In the rows, zero is written as 128.
Each row has a class, written as a number after it.
[101  82  82 150 152 115 119 201 137 143 120 154  99 148 123 181 113 112
 149 122 120 118 132 106 104 141 141 121 150 141  94 122 157 113 119 143
 175  73 148 117 146 141 114 162] => 5
[120  80 128 138  94 150  90 121 221 152 135 147  82 125 125  37 173 176
 132 136 170 133  99 107 121 123  67 156 107 102 169 100 184 115 112 123
 113 105 132 146 156 112 127  91] => 3
[149 159 101 154  95 139  81 123 106 170 127  93 111 108 125 127 105 175
 134 124  95 182 120 118 118 186  57 141 124 113 127 112 126  95 109 166
 149 171  67 145 112 126 174 119] => 9
[ 62  95 116 101 116 114 100 154 133 138 141  96  84 181 151 113 101 147
 163 121 164 137 107 131  74 123 145 171 117  59 133 149 133 146 149 153
  53 132 103 131 143 138 126 128] => 7
[133 112 161  95 158 154  95 150 150 144 203 141 140 129 111 139 169 178
 175 129  76 133 118 121 137 213  98 152 139  96 119 174 156 128 148  93
 121 138 115 147 129 134  75 119] => 8
[ 85 100  74 107 129 119 165 137 120 142 102 160  79 132 160  56  54 115
 158  95 136 140 130 112 169 150 134 106 126 147 117 139  43 108 113 121
  72  66 173 159 157 169  85  92] => 0
[198 140 142 122  99 121 153 131 108 141 140 117  78 150 197 176 149 168
 129  82 144 131 150 120 157  99 159 119 130  73  90  92 142 142  75 110
 120 172 132  99  96 147 162 167] => 10
[199 146 136 139  27 115 105 162 133 197 167  72 151 152 168 186 139 185
 170  92  92 121 128 135 155 113 144  83  97  96  87 114 125 144 121 113
 138 158  99 144 125 143 138 167] => 4
[182 149 112  82 163  73 126 104 107 129 135  77 156 137 110 126  88 107
 116 102 154 101 121 131 193 124  85 135 144 126 116 109 157  81 123  92
 118 125  87 147 113 119  86 137] => 4
[210  94 106 128 138 117 111  84 101  72 137 133 208 123 151 133 110 155
 159  80 159  48 138 133 179 124 118 101 100 132 105  11  93  94 118 127
 121 119 147 123 133 144 153 121] => 2
[ 79  89  64 119 146 132 143 162  98 105 106 113 140 177 126 116  97 175
 141  96 121 109 120 108 173 136 166 177 149 138  69 109  84 111  96 156
  99  28 157 139 143 121 102  81] => 8
[131 118 102 122  99 108 141 101 103 190 138 105 155 141 141  77 145 143
 128 148 106 192 108 135 136 134  77 122  98 147 144 142  89 138 138 200
  97 136  93 116 138 140  78  99] => 6
[138 107 165 133 117 110  90 116 137 141 179 178 101  87 134  96 186 135
 153 140  93 105 113 140 129 148  53  94 115 125 131  85 161 145 137  92
 119 128 137 156 173 129 171 178] => 7
[113 109  33 165 109 107 116 102 152 139 125 144 110 134 152  61 107 130
 148  74 158 131 105 106 107 137 138  90 104 110 119 105  94 123 132 135
 107  94 103 121 152 148  70 137] => 6
[102  75 150 139 114 108 103 153 183 137 137 153 143 118  98  58 154 140
 139 142 120 129  92 132 109 162  70  83 130 163 134  86 146 126 134  92
 105  68 139 177 117 135 158 108] => 1
[131  98  94 157  73 120 128 155 120  70 121  96 163 142 141 160 107 106
 156 108 103 131 131 149 138 102 112 165 132 166 133  87 150 105 106 132
 117 106 117 160 119 104 138 200] => 9
[116  99 127 116 120 145  91 101 137  98 170 171 137 130 112 106 131 142
 141 113 107 151  94 161 119 151  79  97 161 107  92 156 126 144 124  94
 159 149 107 143 137 165  99 112] => 8
[165 133 106 143 116 100 119  87 108  28 119 129 102 150 128 174  91 115
 136 107 140  90 144 154 155 118 147 154 116 153 131  77 125  73 113 102
 137  91 164 112 109 108 124 165] => 0
[144 118 147 122 153 121  89 118 162 126 138 141 114 126 101  85 157 114
 175 118 119 103 125 119 123 184  65  52 151 140 138 100 152 137 141 120
 107 102 138 127 135 143 140 189] => 5
[134  85 171 133 108 127 123  90 153 136 154 177 102  64 116  93 144 182
 132 136 156 128 106 146 164 142  63 126 130 120 143  90 180 127 122 126
 166 124 135 167 151 134 123  92] => 3
[125  98 153 111 135 152 115 144 182 114 157 124 137 114 118  98 189 176
 132 118 138 123 109 165 179 115  93  81 115 105 160  86 210 117 127  68
 159 164  95 163 145 144 193 125] => 4
[145 117  71 142 115 103  99  87  94  20 174 102 139 172 148  69 150 143
 142 103 114  84 138 135 158 129 135 159 134 164 101  30  81 103  91 140
 134 106 128 148  98 100 141  96] => 8
[159 141 176 142  70 155 137 157 135 125 159 115  68 129 150 168 149 217
 152  68 162 108 169 159 198  94 121  67 133  79  77 104  79 165 131 112
 130 186 111 132 117 133 148 174] => 2
[185 179 139 183 119 111 110 134 140 154 121  81  64 129 146 150 128 161
 141  70 133 128 168 125 158 117 181  50 123 116  96  57 108 126 122  91
 123 177 110 141  89  78 171 168] => 4
[101 119  62 128 111  91 118 126 108 119 156 127 151 163 136  42 115 120
 140 131 160  92 151 123 120 106 106 143 112 137 102 105  91 122 103 151
 121  86 114 120 157 141 126  98] => 7
[111 134 122 162 176 136  90 170 128 139  80 181 103  54 115 141  71 144
 130 119 191 120 101 107 104 153 153 138 163 124 114 110 161 126 139 157
 149 103 145 163 177 135 129 125] => 5
[142 105  65  93 138 178 138  93 117 156 108 162 123 135 155  57  97 153
 130  83 172 112 133 111 164 158 135 128 159 106 122 137  61 146 126 128
  98  85 172 135 146 146  81  66] => 2
[106 154 101 106 159 120 123 183 128 129 169 144 177 175 150  86 132 151
 146 111 140 148 128  83 151 198 107 146 159 109 131 202  82 109 136 130
 101 113 105 149 129 167  76  92] => 9
[126 110  71 157 112 160  74 160 201 137  73 175 123  89 105 168  80 183
  99  95 185 132  99 120 137 176 115 138 134 102  95 113 116  85 130  91
 143  51 101 108 144 148 154 117] => 2
[151 127  72 182 157 116  52 139 110 172  92 137 124 121  84 172  97 189
 151 101 136 113  95 141 119 143 151 177 104  94 114  58 173 115 100 130
 183  96 135 136 158 159 161 133] => 4
[146 103 141  96  91 143 116 112 155 204 162 153 122  93 111  84 207 167
 119 157  60 134 101 150 101 184  82 127 102 133 137 140 179 146 137  85
 116  91 171 137 153 137 121 112] => 7
[148  93 108 155 148 118  69 118 130  92 143 118 132 168 125 109 116 130
 139 102 134 100 124 157 148 129 127 114 112 159 119  33 114 124 131  85
 112  90 161 154 121  93 160 175] => 1
[133 132 113 142 148 109  83 146 151  48 154 145 115 181 141 127 142 138
 127  89 198  64 140 133 176 114 131 159 131 116 140  86  81 136 133 102
 150 128 144 163 128 142 143 121] => 2
[160 103 109 156 127 104  95 113 127  88 176  69 189 155 155 123  90 122
 140 137 168 114 123 143 155  54 103  90 107 114 124  88 146 148 109 114
 114 142 128 142 133  93 137 192] => 7
[141 154  98 152  78  98  99  90 161  25 111 122 160 119 150 104 109 126
 137 108 203 122 118 142 131  78 131 134 131 126 152  48  78 144  98 120
 146 163  95 109 124 158 164 109] => 3
[100 105  75 102 135 108 115  98 106 129  85 131 105 182 143 152  96 156
  82  79 136 148  92 137 191 158 144 117 186 127  84 114  68 102 131 150
 111  87 107 120 118 105  72 107] => 8
[146  72  83 117 161  97 119 119 114  62 149  96 189 188 125  93 135 113
 111 110 192  99 135 123 152 105 151 151 121 147 146  70 191 115 105 118
 122  64 138 137  97  90 143 164] => 10
[127 140  99 109  69 128  83 137 140 107 106  88 140 155 154  60 129 164
 110 150  88 156  87 161 115 157  65 141 121 135 113 112  84 138  94 188
 102 132 133 109 117 137 132 140] => 7
[184 142 127 147 100 144  86 149 116 100  98 117 117 154 155 151 150 198
 122  86 183 151 144 150 197  91 110 130 159 120 104  95  95 170 104 122
 137 166 105 106 116  98 160 143] => 3
[128 150 107 129 133 147 101 210 147 157 116 128 192  88 128 100 132 162
 127 139 123 166 117  74  94 170  65 156 124 124 123 114 144 100 112 207
 126 132  80 109 130 115 146 173] => 9
[133 142 113  89 140 114 129  67 121 143 121 113 189 161 125 107 138  99
 112 144 117 164 120 118  80 141 115 151 100 128 137 134 168 121 138 188
 134 117 144 103 115 123 152 146] => 4
[112 183  91 165 139 116  81 149 138 181 109 108 118 150 136  86 105 137
 123 157 145 148 101  59  93 168 120 135 145 103 140  84 102 113  93 185
 128 119 114 113 108 117 158 143] => 1
[164 126 124 134  80 139 122  70 137 245 108 107 115  86 157 114  90 133
 104 158 132 197  98 139 162 157  79 145 113 142 118 165  97 130  94 166
  87  82  87 108 129 156 134 154] => 6
[121 110 117 106 158 159 118 193 146 188  87 189  95 135 110 149 134 157
 155  99 230  81 128 137 120 129 126 175 105  90 114 185 144 142 149 130
 107  88 121  91 173 189 119 159] => 2
[123  90  58 112 169 111 111 118 100  68 115 121 101 128 172  96 107 140
 122  58 158 136 112 115 137 136 142 137 146 114 100  68  63 137 117 136
 110 128  91 117 107 135 140 114] => 6
[175 121 139 110  88  99 107 121 138 165  77 121 198 120 157  86 141 116
 116 129 140 139  90 121 104 133 120  88 136 167 112 126 112 134 112 181
 116 119 108 125  99 131 146 150] => 4
[119 150 137 137 124 108  75  92 135 203  90 138 113 131 104  61 144 144
 100 138 134 118 110 103  97 163 124 159 119 151 109  85  79 105 100 173
 118  85 142 122 133 116 142 148] => 1
[166 143 145 134  62 129 105 112 100 168 140 102  79 156 171 136 129 198
 109 100 160 138 113 150 153 136 102  87 106 107  43 150 133  97 119 115
 122 148  83 137 112 139 196 149] => 1
[170 140  94 130 113  84 102 154 121 129 110 142 138  71 128  82 150 151
 142 120 154 109  63 115 111 194  74  89 137 171 139 109 150 137 159 104
 109 102 102 164 101 124 107 142] => 1
[149 109 159  75  92 128  96 188 144 177 173 134 128 109 104 123 148 116
 124 136 115 137  84 135 137 108  67 107 115 123 166 121 154 163 156  62
 111 113 143 178 161 153 158 139] => 0
[168 121 117 121 101 137  98 149 160 133  88 100 228 159 140 121 158 143
 145 115 122 165 148 104 112 124  92  87 117 150 115 121  27 153 115 161
 106 170 103  85  97 130 164 126] => 2
[143 115 113 161 151 145  85 147 136 164 188 168 172 113  90  21 122 118
 161 148 107 135 123 100  88 189  66 108 135 132 111 100 189  87 118  74
 109  84 138 173 142 125 134 100] => 1
[ 97 109  59 112 116 118 131 111 134 156 120 113 135 150 163  53 132 137
 135 114 182 133 121  91 158 147 119  92 123 134 133 150  24 134 113 166
 118 111  89 126 122 165 135 120] => 2
[ 88  89  68 103 156 116 140 167 107 145  79 124 176 160 110  45 129 134
 119 131 171 140  97 136 138 157 123 132 107 175 145 114 148 106 139 186
 106  68 130 122 147 130 103 101] => 3
[104 144 106 131 139 141 101 190 107 114 100 159  88 118 100 154  77 159
 157  96 190 134  98 132 101 143 121 133 141  73 101 193 169 139 114 105
 155 112 117 126 139 195 152 176] => 0
[208 151 126 139  93 102 142 137  96 142 156  83  24 115 164 171 142 182
 124  95 150 134 132 110 156  87 146 102 101 101  88 122 119 136 108  76
 113 154 110 109 107 110 148 164] => 10
[136  81 135  93 132 118  94  89 140 125 205 132  87 115 107  58 172 118
 112 160 119 109 120 163 120 145  74 127 141 140 145 140 151 140 130  64
 144 111 124 141 119 112 107 123] => 7
[145  64 140 108 107 140 106 132 151 176 168 139 122 116 117  64 148 100
 123 126  77 126 105 157  92 205  87 120 126 165 123 164 181 147 139 112
 157  91 144 187 103 134  83 131] => 6
[ 97 170 103  67 139  76 159 156 121 117 135  63 142 145  84  76 126 105
  83 126 181 124 115 117 146  97 100 156 144 114 147  69 160 108 121 165
 118 129  85 102 113 113  77 163] => 3
[154 129  91 130 130 105  98 138 120 152 156 145 186 163 161  74 173 136
 116 166 164 154 108 109 115 130 142 177  81 136 161 129 128 111  96 176
 128 125 116  97 142 156 121 134] => 10
[182 139 127 130  84 161 136 164 123 179 148 101  91 123 162 162 124 117
  78 115 147 156 138 160 151  66 159 142 138 119 117 108 123 152 117  90
 126 178 143 159 111 106 137 134] => 2
[166 132 129 133 105 128  87 123 142  38 157 134 117 153 160 129  93 119
 132 124 149  98 102 155 148 133 147 120 103 128 143  74 119  85 124 107
 108  96 168 119 122 139 151 183] => 0
[157 150 109 151  88 103  91  97 143  48 111 149 105 158 135 151  94 122
 144  97 154 133 159 149 132 128 121 171 134 138  99  73  62 102 110 102
 121 111 111  76 118 141 156 100] => 3
[137 142 107  94 191 107 126 160 106 134 116  91 118 132 127  99  87 117
 117 156 217 101  74 131 167 123  89 139 142 116 170  94 167  97 127 128
  87 124  82 119 117 137 119 147] => 1
[164 183  84  74 157 101 147 103  84 162 155  86 155 154 137 140 133 121
  95  98 159 108 111 127 206 122 137 105 123 120 120 100 120 110 148 103
  92 135  91 113 142 124  84 141] => 8
[173 129 116 118 106 142 109 131 136 181 159 144  88  96 130 110 150 152
 175 150 106 125 120 164 152 168  94 141 135 140 163 104 124 148 124 123
 109 110 142 121 156 185  85 124] => 5
[ 89  77  94 106 191 110 133 153 143 134 127 146  76 142 150  66 130 122
 123 121 181 129 122 149 145 129 109 118 110 142 122 132 122 152 147 122
  60  74 147 120 142 116 113 181] => 7
[149 128 111 142 112  94  84  72 136 168 136 123 154 106 153 122 140 137
 113 177 113 187  92 126 124 167  51 141 141 125 130 141 126 146  74 147
 138 123 104 113 100 157 172 167] => 7
[ 90  98 131 107  89 160 140 116 159 106 109 125 150 136 128  98  87 146
 143 120 147 111 127 133 196 130 110 152 139 130 134 142  72 107 127 129
  84  73 142 163 169 135  99 102] => 2
[171 160 113 169 107  99 128 148 120 178 117 125  41 150 172 124 157 135
 141 111 150 132 147 148 157 104 146  98 133 158 103 110  76 156  92 138
 112 139 152 126 123 168 129 158] => 5
[213 164 131 148  98 124  89 136 135 174 122 121 118 126 162 149 147 177
 143  79 132 121 147 161 180 164 121  86 143 133  95  72  91 136 106  80
 117 175 100 122  87 125 118 189] => 1
[ 97 169  98 131 112 119  64 131 164 193 113 110 141 176  95 101 165 131
 115 137  92 177 126 107  70 162 110 153  95 137 110 108  72 120 114 184
 126 138  86  88 127 129 158 129] => 8
[158  91  92 142  73 127 116  73 113  41 172 139 190 173 147 121 115 112
 154 103 150  93 154 167 183  95 114 124 148 145 127 117  84 117 120 101
 155 126 127 154 132 131  81 129] => 2
[ 94 114  92 137 135 112 151  96 117 133  95  92 137 193 154  89  92 118
  98 119 188 146  88 145 184 127 146  92 136 140 167 149 131  71 124 144
  77  90 114 163 126 140 117 121] => 9
[102 132  76 149 121  84 112 127 135 103  93 138  91 174 156  75 113 143
 122 129 166 124  78  97 145 117  69 148 124 134 109 120  97  88  97 149
 103  86 132 139 146 141 123 121] => 1
[123 106 104 114  78 158 140 137 152 191 105 110 141 117 125 141 146 196
 128 134 147 169 131 140 165 133  78 148 115 117 131 124 102 145 110 171
 118 107  98 103 121 154 160 128] => 2
[132 119 148 125 158 127 135 156 139 187 154 149 141 106 116  77 122 120
 142 145 135 154 104 124 128 153  56  90 137 115 142 151 145 162 130 143
 123 129 112 140 136 175 101 108] => 6
[106 150 109  77 131 124 129 155 132 104 128  70 137 146 119  60  89 128
 107 128 192 120 114  90 145 110 105 167 161  92 119 124 128 101  89 158
 121 126  81 105 122 123 103 126] => 3
[128  99  85 138 101 139  80 144 110 162 130  90 141 151 133  56 129 118
 133 146  86 169 151 167  99 142  85 123 106 168  96  94 109 131  89 156
 113 136 102 115 115 108 183 157] => 7
[131 150 124  44 142  67 181 134 116 112 178 105  98 101 128  85 127  68
 113 139 157 144 108 124  98 136  90 170 134 119 151 138 174 121 114 118
  93 123 120 128  61 181 108 174] => 0
[132  95 104 137  90 145  54 138 135 198 110 123 180 115 131  68 134 177
 126 165 119 179  96 149 135 150  66  94 127 135 134  88  89 132 109 169
  93 119  73  99 154 122 164 126] => 7
[107 199 129 149 104 100 126 166 116 112 108 148 125  90  72 136  91 161
 142 131 161 130 100 100 133 148  97 133 129 120 128 189 148 110 140 105
 142  85 131 166 164 158 121 112] => 0
[173 108 113 166 110 114 149 119 102 156 103  84 103 158 156 172 175 170
 178  64 132 131 152 109 120  99 144  73 116 122 102 174 133 153 100 103
 131 170 117 132  91 122 148 186] => 9
[137 155 101 155 136 110 104 136 145  62 165 128 128 144 119 115  86 132
 119 105 138  86 158 145 156 137 108 119 122 135 131  29  87  79 114 134
 177 134 119 127 119 129 123 124] => 9
[141 122  92  98  75 101 108 121 115 163  98 136 102 132 142  99 179 136
 148 121  95 169  99 121  78 175  92 115 122 135 163  85 106 135 117 166
 105 129 110 100  89 166 176 135] => 0
[ 83 114  82 112 119 138 125 167 154 141  80 140 102 159 142  60 134 164
 111  95 194 137  89 112 157 143 145 117 155 104 143 100 126 121 127 148
  87  78 117 117 150 132 114 116] => 3
[135 132  95 108  93 117 110 132 117 169  89 118 165 123 133  86 166 161
  95 119  94 184  94 111 126 161 114  87 133 162 102 132 101 122 137 169
 129 107 103 126 121 102 150 129] => 4
[148 113 154 133  99 109  99  72 138 138 127 106 147 113 121 109 134 140
 106 158 124 204 118 152 141 123  79 122 112 145 151  71 111 134  92 162
 117 142  98 109 104 125 182 169] => 10
